Below are the code and all the weights of a small trained network. Each question names an input and a class and asks about switching units off, where a switched-off unit gives its printed mean instead of its output.

import numpy as np


def w(rows, s, z=0):
    codes = np.array(rows[::2]) - 128.0
    scale = np.full(codes.shape[1], s)
    scale[-1] = z or s
    return codes * scale


def f(y):
    return y / 2 * (1 + np.tanh(0.7978845608 * (y + 0.044715 * y**3)))


def log_softmax(a):
    a = a - a.max(-1, keepdims=True)
    return a - np.log(np.exp(a).sum(-1, keepdims=True))


def net(x, mask):
    res = np.array(x, float).reshape(1, 4) / 4 @ E
    y = f(res @ A[0][:, :-1].T + A[0][:, -1])
    res = res + np.where(mask, y, B[0][:, -1]) @ B[0][:, :-1]
    return log_softmax(res[-1] @ U[:, :-1].T + U[:, -1])


A, B = {}, {}
E = w([
[139,67,63,78,189,2,121,76,132,174,182,167],'x0',
[134,87,192,121,75,67,95,186,162,150,142,63],'x1',
[197,77,49,186,165,195,167,142,211,239,198,112],'x2',
[92,130,222,192,215,118,173,139,137,84,204,119],'x3',
],0.0093)
A[0] = w([
[179,46,167,123,85,84,106,224,220,166,169,36,126],'n0',
[143,106,69,94,78,120,18,108,79,184,47,169,150],'n1',
[118,42,95,81,178,37,85,94,118,170,171,195,68],'n2',
[154,167,48,141,211,220,201,65,130,113,127,215,137],'n3',
[167,69,96,133,129,163,177,132,190,150,143,129,35],'n4',
[146,125,21,125,41,152,48,159,146,162,76,128,59],'n5',
[3,151,177,116,51,77,55,108,19,20,66,156,22],'n6',
[178,136,129,192,93,222,202,178,144,155,118,79,108],'n7',
[100,203,151,158,89,220,116,215,117,115,95,115,1],'n8',
[55,142,201,246,219,79,196,141,116,120,220,124,102],'n9',
[152,187,189,168,54,204,123,194,81,65,69,119,192],'n10',
],0.007,0.0053)
B[0] = w([
[100,162,159,79,77,142,196,114,92,95,69,69,197],'n0',
[124,174,225,174,169,161,88,172,122,112,175,127,193],'n1',
[195,121,106,69,144,66,107,95,108,144,125,178,193],'n2',
[107,120,173,76,69,150,186,141,46,94,61,54,196],'n3',
[137,61,121,174,156,161,174,55,248,167,157,136,156],'n4',
[156,140,227,182,168,172,88,148,129,73,176,121,174],'n5',
[67,40,110,172,99,156,184,55,133,205,171,90,248],'n6',
[178,91,93,120,116,87,138,88,103,169,161,177,184],'n7',
[210,101,146,77,162,59,118,74,127,122,138,190,175],'n8',
[124,189,205,163,139,146,81,162,98,134,176,158,216],'n9',
[147,135,109,77,139,81,93,122,86,143,161,158,229],'n10',
],0.011,0.014)
U = w([
[128,187,217,227,201,177,66,151,128,90,182,158,55],'0',
[191,106,78,49,160,56,97,98,115,147,143,213,59],'1',
[115,54,75,205,136,188,194,81,174,214,173,104,118],'2',
[89,157,177,52,48,143,190,115,81,64,47,47,67],'3',
[106,187,101,106,104,144,105,173,79,157,131,97,219],'4',
[61,154,6,135,175,199,109,167,237,92,83,224,8],'5',
[68,159,24,150,177,192,108,161,226,105,61,218,8],'6',
[64,159,28,139,190,190,106,145,232,94,71,192,8],'7',
],0.013,0.011)

Each question gives the input, the list of numbers given to net, and the class t.
The units are the neurons (one row each of A and B). Each row of codes is followed by its name. A weight is (code - 128) times the scale printed after its matrix; where a second scale follows, it is the last column's (A, B and U).
mask holds one flag per neuron, in row order. A switched-off neuron (its flag False) gives its mean, the last column of its row in B, instead of its output. The means were averaged over made-up inputs and are rounded, as every weight is.
A unit's drop is (log p(t) with every unit on - log p(t) with that unit switched off) / (log p(t) with every unit on - log p(t) with every unit switched off).
The circuit of an input: a set's keep is (log p(t) with only the set's units on - log p(t) with every unit switched off) / (log p(t) with every unit on - log p(t) with every unit switched off). Starting from all 11 units, units are removed one at a time, each time the one whose removal leaves the highest keep (on an exact tie, the one counted first), for as long as the keep stays at least 0.8.
units of the circuit, in order: the units of the circuit, biggest drop first
unit that matters most: the unit with the biggest drop
top k neurons: the k neurons with the biggest drops, biggest first
drop when u is switched off: that unit's drop, to one decimal
input [-7,2,-4,0], class 1: unit that matters most	n10
input [-1,4,1,3], class 3: top 2 neurons	(n0 n1)
input [-6,0,6,0], class 1: units of the circuit, in order	(n6 n7)
input [-1,-5,3,-2], class 3: top 2 neurons	(n3 n6)
input [7,-5,6,0], class 1: top 2 neurons	(n2 n6)
input [-2,6,-6,3], class 2: top 2 neurons	(n6 n3)
input [-7,6,-7,-5], class 1: top 2 neurons	(n10 n8)
input [0,6,4,-6], class 0: top 3 neurons	(n5 n3 n1)
input [-8,8,-6,0], class 1: top 3 neurons	(n10 n8 n3)
input [-8,7,4,6], class 1: top 4 neurons	(n7 n8 n10 n3)
input [1,7,-7,6], class 2: top 3 neurons	(n6 n3 n1)
input [0,2,-3,-3], class 4: units of the circuit, in order	(n3 n8)
input [5,-2,7,7], class 0: top 2 neurons	(n9 n6)
input [-3,-1,-8,-8], class 0: unit that matters most	n1
input [8,-2,5,7], class 1: top 4 neurons	(n2 n1 n5 n6)
input [-5,8,7,1], class 3: top 2 neurons	(n0 n6)
input [-8,-2,3,-6], class 1: top 2 neurons	(n7 n8)
input [0,-1,-1,2], class 4: top 3 neurons	(n1 n5 n6)
input [-5,-5,-1,-7], class 0: top 2 neurons	(n5 n1)
input [-7,4,-8,-8], class 0: units of the circuit, in order	(n1)
input [0,7,5,6], class 3: drop when n0 is switched off	2.0
input [-2,-6,-8,3], class 2: drop when n6 is switched off	0.9
input [0,8,1,4], class 3: drop when n0 is switched off	1.8
input [4,-7,-6,-8], class 0: drop when n1 is switched off	0.9
